Here is a tiny trained network, its code and every weight. The questions are about switching its units off for an input and a class, where a switched-off unit gives its printed mean instead of its output.

import numpy as np


def w(rows, s, z=0):
    codes = np.array(rows[::2]) - 128.0
    scale = np.full(codes.shape[1], s)
    scale[-1] = z or s
    return codes * scale


def f(y):
    return np.maximum(y, 0)


def log_softmax(a):
    a = a - a.max(-1, keepdims=True)
    return a - np.log(np.exp(a).sum(-1, keepdims=True))


def net(x, mask):
    res = np.array(x, float).reshape(1, 6) / 4 @ E
    y = f(res @ A[0][:, :-1].T + A[0][:, -1])
    res = res + np.where(mask, y, B[0][:, -1]) @ B[0][:, :-1]
    return log_softmax(res[-1] @ U[:, :-1].T + U[:, -1])


A, B = {}, {}
E = w([
[143,4,48,221,89],'x0',
[231,130,191,203,220],'x1',
[206,111,9,31,206],'x2',
[2,164,64,193,244],'x3',
[178,250,51,204,68],'x4',
[129,128,129,127,127],'x5',
],0.0058)
A[0] = w([
[182,228,88,189,99,30],'N0',
[149,14,77,213,123,26],'N1',
[49,121,88,56,64,19],'N2',
[192,120,172,107,74,62],'N3',
[214,102,179,88,78,29],'N4',
[102,34,211,87,206,66],'N5',
[122,180,156,95,139,22],'N6',
[35,155,102,189,252,2],'N7',
[111,70,155,111,147,21],'N8',
[204,120,51,52,214,21],'N9',
[141,210,195,71,186,37],'N10',
[139,116,154,109,112,35],'N11',
[228,115,199,193,233,18],'N12',
[107,179,156,90,139,74],'N13',
[79,140,243,206,95,17],'N14',
[169,122,146,118,112,51],'N15',
],0.019,0.004)
B[0] = w([
[164,234,130,122,227,211],'N0',
[237,96,163,184,69,235],'N1',
[69,190,111,102,38,210],'N2',
[124,65,133,68,158,201],'N3',
[132,76,127,45,162,220],'N4',
[167,230,123,140,216,234],'N5',
[179,112,118,163,95,165],'N6',
[135,48,124,9,159,246],'N7',
[154,165,117,126,177,169],'N8',
[31,76,128,224,168,236],'N9',
[229,95,162,174,73,210],'N10',
[138,128,105,108,142,148],'N11',
[49,193,110,83,4,218],'N12',
[181,121,142,155,90,174],'N13',
[39,69,119,226,162,221],'N14',
[136,107,98,99,130,159],'N15',
],0.035,0.014)
U = w([
[98,40,152,3,142,137],'0',
[17,67,158,191,147,85],'1',
[195,94,212,144,54,82],'2',
[124,216,152,99,194,83],'3',
[31,168,132,59,14,254],'4',
],0.0061,0.0036)

Each question gives the input, the list of numbers given to net, and the class t.
The units are the neurons (one row each of A and B). Each row of codes is followed by its name. A weight is (code - 128) times the scale printed after its matrix; where a second scale follows, it is the last column's (A, B and U).
mask holds one flag per neuron, in row order. A switched-off neuron (its flag False) gives its mean, the last column of its row in B, instead of its output. The means were averaged over made-up inputs and are rounded, as every weight is.
A unit's drop is (log p(t) with every unit on - log p(t) with that unit switched off) / (log p(t) with every unit on - log p(t) with every unit switched off).
The circuit of an input: a set's keep is (log p(t) with only the set's units on - log p(t) with every unit switched off) / (log p(t) with every unit on - log p(t) with every unit switched off). Starting from the 12 units with the biggest drops (on a tie, the unit counted first), units are removed one at a time, each time the one whose removal leaves the highest keep (on an exact tie, the one counted first), for as long as the keep stays at least 0.8.
units of the circuit, in order: the units of the circuit, biggest drop first
most important unit: the unit with the biggest drop
top k neurons: the k neurons with the biggest drops, biggest first
drop when u is switched off: that unit's drop, to one decimal
input [5,0,-6,-3,-8,2], class 3: most important unit	N5
input [3,-7,0,-2,-7,-6], class 3: top 2 neurons	N5, N12
input [2,-4,-2,2,6,6], class 3: top 2 neurons	N0, N12
input [-7,-8,7,-2,5,-6], class 4: top 4 neurons	N2, N1, N14, N5
input [8,6,3,7,8,4], class 2: top 4 neurons	N1, N5, N4, N3
input [-5,7,-6,0,5,-6], class 4: top 3 neurons	N12, N9, N1
input [-5,-3,-1,-4,4,4], class 2: top 2 neurons	N7, N5
input [7,-7,-4,7,6,8], class 0: top 3 neurons	N7, N12, N10
input [-6,-6,-2,-4,6,-3], class 2: top 2 neurons	N5, N12
input [-7,2,4,-7,-8,-2], class 3: top 3 neurons	N5, N7, N1
input [-5,8,7,-6,0,-6], class 4: top 3 neurons	N12, N14, N7
input [-4,-8,-6,5,7,-6], class 4: top 4 neurons	N2, N5, N9, N8
input [-1,8,-7,-2,7,-4], class 4: drop when N8 is switched off	0.1
input [-7,2,-4,-1,4,-7], class 2: units of the circuit, in order	N10
input [-7,0,3,1,1,-2], class 2: drop when N6 is switched off	0.0
input [8,8,6,8,4,4], class 0: drop when N10 is switched off	1.9
